Below is a small trained network, with its code and all its weights. Each question gives an input and a class and asks what happens when units are switched off, that is, made to give their printed mean instead of their output.

import numpy as np


def w(rows, s, z=0):
    codes = np.array(rows[::2]) - 128.0
    scale = np.full(codes.shape[1], s)
    scale[-1] = z or s
    return codes * scale


def norm(h):
    return h / np.sqrt((h * h).mean(-1, keepdims=True) + 1e-5)


def f(y):
    return np.maximum(y, 0)


def log_softmax(a):
    a = a - a.max(-1, keepdims=True)
    return a - np.log(np.exp(a).sum(-1, keepdims=True))


def net(x, mask):
    res = np.array(x, float).reshape(1, 3) / 4 @ E
    u = 0
    for l in range(2):
        y = f(norm(res) @ A[l][:, :-1].T + A[l][:, -1])
        res = res + np.where(mask[u : u + 10], y, B[l][:, -1]) @ B[l][:, :-1]
        u += 10
    return log_softmax(norm(res)[-1] @ U[:, :-1].T + U[:, -1])


A, B = {}, {}
E = w([
[1,95,72,27],'x0',
[162,103,105,115],'x1',
[187,201,53,216],'x2',
],0.0027)
A[0] = w([
[223,144,186,199,254],'0.n1',
[125,95,110,79,192],'0.n2',
[91,171,46,52,142],'0.n3',
[131,221,2,150,174],'0.n4',
[76,178,203,139,99],'0.n5',
[183,89,201,144,136],'0.n6',
[147,93,229,149,16],'0.n7',
[131,171,76,138,156],'0.n8',
[178,97,95,96,136],'0.n9',
[144,118,119,63,202],'0.n10',
],0.0067,0.0032)
B[0] = w([
[80,167,2,133,255],'0.n1',
[131,169,105,154,186],'0.n2',
[85,54,191,174,205],'0.n3',
[134,70,181,215,226],'0.n4',
[124,169,91,116,153],'0.n5',
[148,135,190,63,186],'0.n6',
[149,184,175,75,161],'0.n7',
[165,105,117,205,173],'0.n8',
[98,146,156,98,153],'0.n9',
[108,185,88,156,182],'0.n10',
],0.0066,0.0061)
A[1] = w([
[168,124,138,85,204],'1.n1',
[90,155,83,96,99],'1.n2',
[47,101,206,110,195],'1.n3',
[50,98,158,170,219],'1.n4',
[176,137,142,100,253],'1.n5',
[202,210,118,1,127],'1.n6',
[181,182,193,93,192],'1.n7',
[174,42,218,160,148],'1.n8',
[98,108,80,67,84],'1.n9',
[134,61,162,153,3],'1.n10',
],0.0068,0.0018)
B[1] = w([
[92,163,101,161,148],'1.n1',
[112,43,224,89,184],'1.n2',
[245,91,97,125,227],'1.n3',
[183,162,152,47,254],'1.n4',
[43,171,125,149,153],'1.n5',
[2,162,200,106,220],'1.n6',
[68,203,18,183,169],'1.n7',
[34,107,235,147,175],'1.n8',
[170,115,184,87,162],'1.n9',
[98,95,152,175,153],'1.n10',
],0.0057,0.0049)
U = w([
[23,206,121,98,183],'0',
[118,59,183,220,185],'1',
[173,137,95,135,13],'2',
[145,170,2,237,159],'3',
[171,73,164,51,200],'4',
[137,125,90,138,2],'5',
],0.014,0.0062)

Each question gives the input, the list of numbers given to net, and the class t.
The units are the neurons (one row each of A and B). Each row of codes is followed by its name. A weight is (code - 128) times the scale printed after its matrix; where a second scale follows, it is the last column's (A, B and U).
mask holds one flag per neuron, layer by layer. A switched-off neuron (its flag False) gives its mean, the last column of its row in B, instead of its output. The means were averaged over made-up inputs and are rounded, as every weight is.
A unit's drop is (log p(t) with every unit on - log p(t) with that unit switched off) / (log p(t) with every unit on - log p(t) with every unit switched off).
The circuit of an input: a set's keep is (log p(t) with only the set's units on - log p(t) with every unit switched off) / (log p(t) with every unit on - log p(t) with every unit switched off). Starting from the 12 units with the biggest drops (on a tie, the unit counted first), units are removed one at a time, each time the one whose removal leaves the highest keep (on an exact tie, the one counted first), for as long as the keep stays at least 0.8.
circuit, biggest first: the units of the circuit, biggest drop first
most important unit: the unit with the biggest drop
k most important neurons: the k neurons with the biggest drops, biggest first
top k neurons in layer l: the k neurons of layer l with the biggest drops, biggest first
drop of u: that unit's drop, to one decimal
input [3,1,-2], class 4: most important unit => 0.n1
input [3,-4,-1], class 4: top 2 neurons in layer 0 => (0.n1, 0.n4)
input [2,0,0], class 4: 2 most important neurons => (0.n1, 1.n4)
input [6,2,0], class 4: circuit, biggest first => (0.n1, 1.n3)
input [-4,0,1], class 3: 2 most important neurons => (1.n6, 1.n4)
input [1,-8,6], class 1: top 3 neurons in layer 0 => (0.n4, 0.n10, 0.n2)
input [0,7,-6], class 0: top 3 neurons in layer 0 => (0.n4, 0.n3, 0.n1)
input [7,7,2], class 1: 2 most important neurons => (0.n3, 0.n1)
input [-4,4,1], class 3: top 2 neurons in layer 0 => (0.n7, 0.n1)
input [1,-7,-8], class 4: 3 most important neurons => (1.n3, 0.n1, 0.n6)
input [6,-3,-6], class 4: 2 most important neurons => (0.n1, 1.n3)
input [8,-2,-4], class 4: drop of 0.n1 => 0.2
input [7,3,-7], class 4: drop of 0.n1 => 0.1
input [3,-3,8], class 1: circuit, biggest first => (0.n4)
input [8,-3,1], class 1: drop of 0.n9 => 0.1
